[128 = 0]

[110 129 130 146 145 130 119 125 131 120 119 137 139 127 128 140 122 111
 106  98 136 100 138 150 121 150 117 153 136 141 139 116 108 114 112 137
 134 151 132 135 141]
MT K
[109 121 111 144 122 123 114 128 114 101 126 127 136 122 114 112 159 127
 111 212 153 122 136 140 141 109 141 119 130 120 134 120 118 170 123 126
 133 118 134 126 124]
FT G
[100 116 135 128 123 122 136 100 107  64 158 151 143 162 125  95 158 121
  93 134 164 162 139 137 120 130 150 119 125  89 132 138 143 149 123 105
 128 110 116 128 119]
FT X
[ 82 106 144 143 167 115 110 132  94 117 155 127 101  93 122 141 151 132
 112 100 163  98 132 153  74 184 103 138 130 136 145 124  80 124 112 119
 125 206 154 131 128]
MT H
[113 110 131 147 153 143 114 141  90 153 135 118 111  98 141 145 141 131
 131  99 142  92 118 121 127 159  87 151 143 163 134 126  81 133 139 140
 117 143 147 117 150]
MT R
[ 88 104 134 146 158 114 114 144  96 125 155 117 133 109 149 135 146 128
 115 120 150 116 121 134 122 167 101 154 140 149 141 138  72 131  95 131
 116 138 134 122 117]
MT R
[104 114 151 151 156 125 120 131 112 119 132 104 126 101 130 139 144 132
 115 100 157 110 143 141 107 167 106 141 131 154 118 113 107 136 116 131
 116 155 137 132 137]
MT H
[116 134 134 135 108 135 130 131 116  81 128 123 136 134 102 105 150 109
 108 131 113 147 154 147 142 139 157 116 127 118 141 112 146 155 121 111
 128 109 119 131 121]
FT G
[114 111 137 136 145 110 103 125 111 131 139 146 110 113 134 130 144 127
 118 119 136 135 126 145 129 142 108 139 139 126 135 132 103 131 127 139
 112 145 131 127 141]
MT H
[120 125 138 139 137  76 139 129 121 123 116 142 121 116 140 139 127 126
 120  98 150 119 148 160 130 138 121 148 135 154 129 114 116 122 124 136
 122 116 109 130 124]
MT H
[ 97 112 123 142 154 124 141 133 116 137 147 149  99 124 140 127 148 109
 122 106 147 122 152 140 129 180  94 158 144 158 137 148  70 108 117 124
 101 162 140 106 165]
MT R
[ 86 119 132 143 117 130  92 133  79  78 139 107 150 141 111 105 170 135
  95 130 129 116 125 139 120 143 130 117 122  89 135 131 107 175 119 110
 134 111 138 132 106]
FT X
[ 95 132 130 148 149 127 107 135 114 123 128 146 123 130 123 139 141 134
 143 104 154 106 139 147 129 141 116 116 128 147 133 127 107 120 116 134
 141 135 135 134 123]
MT K
[105 117 144 134 129 118 106 114  99  95 135 115 152 134 107 115 154 133
 102 141 146 122 129 136 109 128 158 116 106 102 133 126 133 154 124 114
 129 108 135 132 104]
FT G
[102 113 169 148 133 139 110 125  89  81 163 106 143 146 105 111 155 131
 115 125 137 130 140 154 141 162 134 118 147  96 142 136 104 161 118 112
 142 112 127 137  99]
FT X
[ 95 150 155 130 126 137 117 132 103  76 110  75 151 133  95  98 145 104
  94 139 147 123 150 176 116 126 152 108 132 107 129 117 138 170 125 121
 133 105 113 109 106]
FT G
[107 141 141 126 163 128 124 122 108 123 121 125 123 138 124 143 137 124
 119  98 167 108 130 145 118 156 119 142 110 146 139 122 112  94 127 136
 137 132 135 127 115]
MT K
[100 117 148 124 172 134 115 119 109 123 137 134 121 110 115 134 147 127
 113 110 154 124 143 148 117 152 117 150 137 143 136 130  99 124 119 122
 134 136 142 131 124]
MT H
[114 114 151 122 117 131 133 116 106  77 140 121 140 127 104  98 155 116
  99 154 135 154 161 165 142 118 149 112 123  92 113 125 131 161 147 106
 119 110 125 123 118]
FT B
[ 99 116 135 150 137 134 108 148 109 143 131 103 104 106 118 148 145 118
 101 114 146 108 122 143 136 182  93 141 148 172 138 122   4 137 102 130
 110 135 136 121 144]
MT R
[ 89 108 148 155 152 122 107 143 110 145 147  98 115  67 130 161 149 139
 105 118 174  86 130 147 113 165  93 142 134 169 136 110  80 117 127 129
 113 138 142 119 124]
MT H
[ 93 125 128 143 138 124 114 145 107 135 148 129 150 117 123 139 165 113
 129 112 132 125 117 123 117 146 107 134 127 120 143 100  99 131 112 127
 130 138 143 139 133]
MT K
[101 131 139 143 147 121 126 130 118 125 108 161 130 133 137 139 130 126
 123 102 146 101 128 140 130 142 111 132 132 134 138 119 107 110 110 127
 141 123 129 144 133]
MT K
[111 118 128 146 129 121 128 134 124 125 133 168 122 109 136 134 128 122
 114 114 150 144 137 144 129 143 115 138 133 152 129 126 111 125 113 127
 121 131 116 131 142]
MT H
[107 128 128 135 147 128 116 130 117 124 135 141 131 138 123 144 139 117
 116 122 152 115 148 147 115 161 111 138 135 146 141 129 102 109 109 126
 116 141 127 137 133]
MT H
[115 118 145 121 128 128 130 120 106  82 131 105 143 141 116 101 147 128
 108 140 147 134 164 152 137 137 139 107 131  98 114 111 134 173 129 104
 120 110 114 131 122]
FT B
[ 94 132 142 149 162 114 109 131  92 109 137 135 123 105 135 150 149 140
 121  96 156 106 133 165 115 158  90 141 141 143 136 114  81 141 111 128
 138 131 113 139 110]
MT H
